Below is a small trained network, with its code and all its weights. Each question gives an input and a class and asks what happens when units are switched off, that is, made to give their printed mean instead of their output.

import numpy as np


def w(rows, s, z=0):
    codes = np.array(rows[::2]) - 128.0
    scale = np.full(codes.shape[1], s)
    scale[-1] = z or s
    return codes * scale


def norm(h):
    return h / np.sqrt((h * h).mean(-1, keepdims=True) + 1e-5)


def f(y):
    return np.maximum(y, 0)


def log_softmax(a):
    a = a - a.max(-1, keepdims=True)
    return a - np.log(np.exp(a).sum(-1, keepdims=True))


def net(x, mask):
    res = np.array(x, float).reshape(1, 4) / 4 @ E
    u = 0
    for l in range(3):
        y = f(norm(res) @ A[l][:, :-1].T + A[l][:, -1])
        res = res + np.where(mask[u : u + 4], y, B[l][:, -1]) @ B[l][:, :-1]
        u += 4
    return log_softmax(norm(res)[-1] @ U[:, :-1].T + U[:, -1])


A, B = {}, {}
E = w([
[125,143,132,180,164,250,246,120],'x0',
[121,161,90,125,129,139,113,107],'x1',
[34,184,204,129,185,110,97,117],'x2',
[149,134,136,136,158,120,127,137],'x3',
],0.012)
A[0] = w([
[248,80,60,128,71,173,161,132,81],'L0N0',
[229,83,67,103,45,48,60,140,118],'L0N1',
[158,130,115,131,111,169,174,127,111],'L0N2',
[201,95,76,126,84,132,137,135,255],'L0N3',
],0.018,0.0074)
B[0] = w([
[51,185,80,125,147,79,186,171,219],'L0N0',
[147,93,203,150,108,166,46,147,249],'L0N1',
[103,115,115,130,159,115,129,114,175],'L0N2',
[253,99,128,100,78,129,127,31,214],'L0N3',
],0.018,0.019)
A[1] = w([
[104,117,139,158,143,98,45,215,34],'L1N0',
[100,123,136,175,160,241,170,170,4],'L1N1',
[217,107,107,121,119,164,138,138,152],'L1N2',
[151,142,18,148,138,138,253,176,136],'L1N3',
],0.024,0.0025)
B[1] = w([
[112,145,81,104,145,100,161,116,207],'L1N0',
[166,177,127,250,122,149,58,145,206],'L1N1',
[149,94,125,131,128,152,102,145,173],'L1N2',
[107,75,128,20,161,169,226,117,248],'L1N3',
],0.024,0.019)
A[2] = w([
[110,172,155,252,116,206,134,170,247],'L2N0',
[151,157,83,175,91,139,194,111,208],'L2N1',
[61,143,60,91,123,43,88,136,194],'L2N2',
[70,131,167,81,142,74,60,156,149],'L2N3',
],0.026,0.0016)
B[2] = w([
[162,157,129,169,253,133,106,99,249],'L2N0',
[75,106,152,118,146,127,124,153,166],'L2N1',
[95,123,124,91,133,62,62,143,207],'L2N2',
[112,159,85,127,128,106,183,123,189],'L2N3',
],0.025,0.022)
U = w([
[220,74,141,117,49,146,66,127,231],'0',
[93,184,146,191,48,143,180,154,25],'1',
[145,81,93,45,154,184,252,111,195],'2',
[124,173,158,173,82,164,154,179,7],'3',
[85,155,129,207,59,169,146,170,19],'4',
[63,165,74,87,158,19,86,147,154],'5',
[70,152,153,209,57,165,167,147,1],'6',
[134,190,126,221,252,162,128,127,187],'7',
],0.014,0.0051)

Each question gives the input, the list of numbers given to net, and the class t.
The units are the neurons (one row each of A and B). Each row of codes is followed by its name. A weight is (code - 128) times the scale printed after its matrix; where a second scale follows, it is the last column's (A, B and U).
mask holds one flag per neuron, layer by layer. A switched-off neuron (its flag False) gives its mean, the last column of its row in B, instead of its output. The means were averaged over made-up inputs and are rounded, as every weight is.
A unit's drop is (log p(t) with every unit on - log p(t) with that unit switched off) / (log p(t) with every unit on - log p(t) with every unit switched off).
The circuit of an input: a set's keep is (log p(t) with only the set's units on - log p(t) with every unit switched off) / (log p(t) with every unit on - log p(t) with every unit switched off). Starting from all 12 units, units are removed one at a time, each time the one whose removal leaves the highest keep (on an exact tie, the one counted first), for as long as the keep stays at least 0.8.
circuit, biggest first: the units of the circuit, biggest drop first
k most important neurons: the k neurons with the biggest drops, biggest first
k most important neurons of layer l: the k neurons of layer l with the biggest drops, biggest first
drop of u: that unit's drop, to one decimal
input [7,-3,-1,4], class 2: circuit, biggest first => (L0N1, L1N3)
input [8,-8,-1,-1], class 2: most important neuron => (L0N1)
input [-4,6,-7,4], class 0: 2 most important neurons of layer 0 => (L0N3, L0N1)
input [0,-3,6,5], class 5: 2 most important neurons => (L0N3, L1N1)
input [-2,8,1,3], class 5: 2 most important neurons => (L0N3, L1N3)
input [0,-2,-4,6], class 0: 3 most important neurons => (L0N3, L0N1, L1N3)
input [-5,-5,-8,-6], class 0: 2 most important neurons => (L0N3, L0N1)
input [0,0,8,7], class 5: 2 most important neurons => (L0N3, L1N1)
input [-4,-5,-6,3], class 0: 2 most important neurons of layer 0 => (L0N3, L0N1)
input [-2,7,-5,6], class 0: 2 most important neurons => (L0N3, L0N1)
input [-2,-2,1,6], class 5: 3 most important neurons => (L0N3, L1N3, L1N0)
input [-2,2,6,-8], class 5: 2 most important neurons => (L0N3, L1N3)
input [-1,-5,3,6], class 5: 2 most important neurons => (L0N3, L0N0)
input [2,4,-2,3], class 2: most important neuron => (L1N3)
input [-1,-1,1,-8], class 5: drop of L1N3 => 0.3
input [4,3,-1,2], class 2: drop of L2N1 => 0.0
input [-4,4,-5,-5], class 0: drop of L0N3 => 1.4
input [-4,0,6,-8], class 5: drop of L0N3 => 0.1
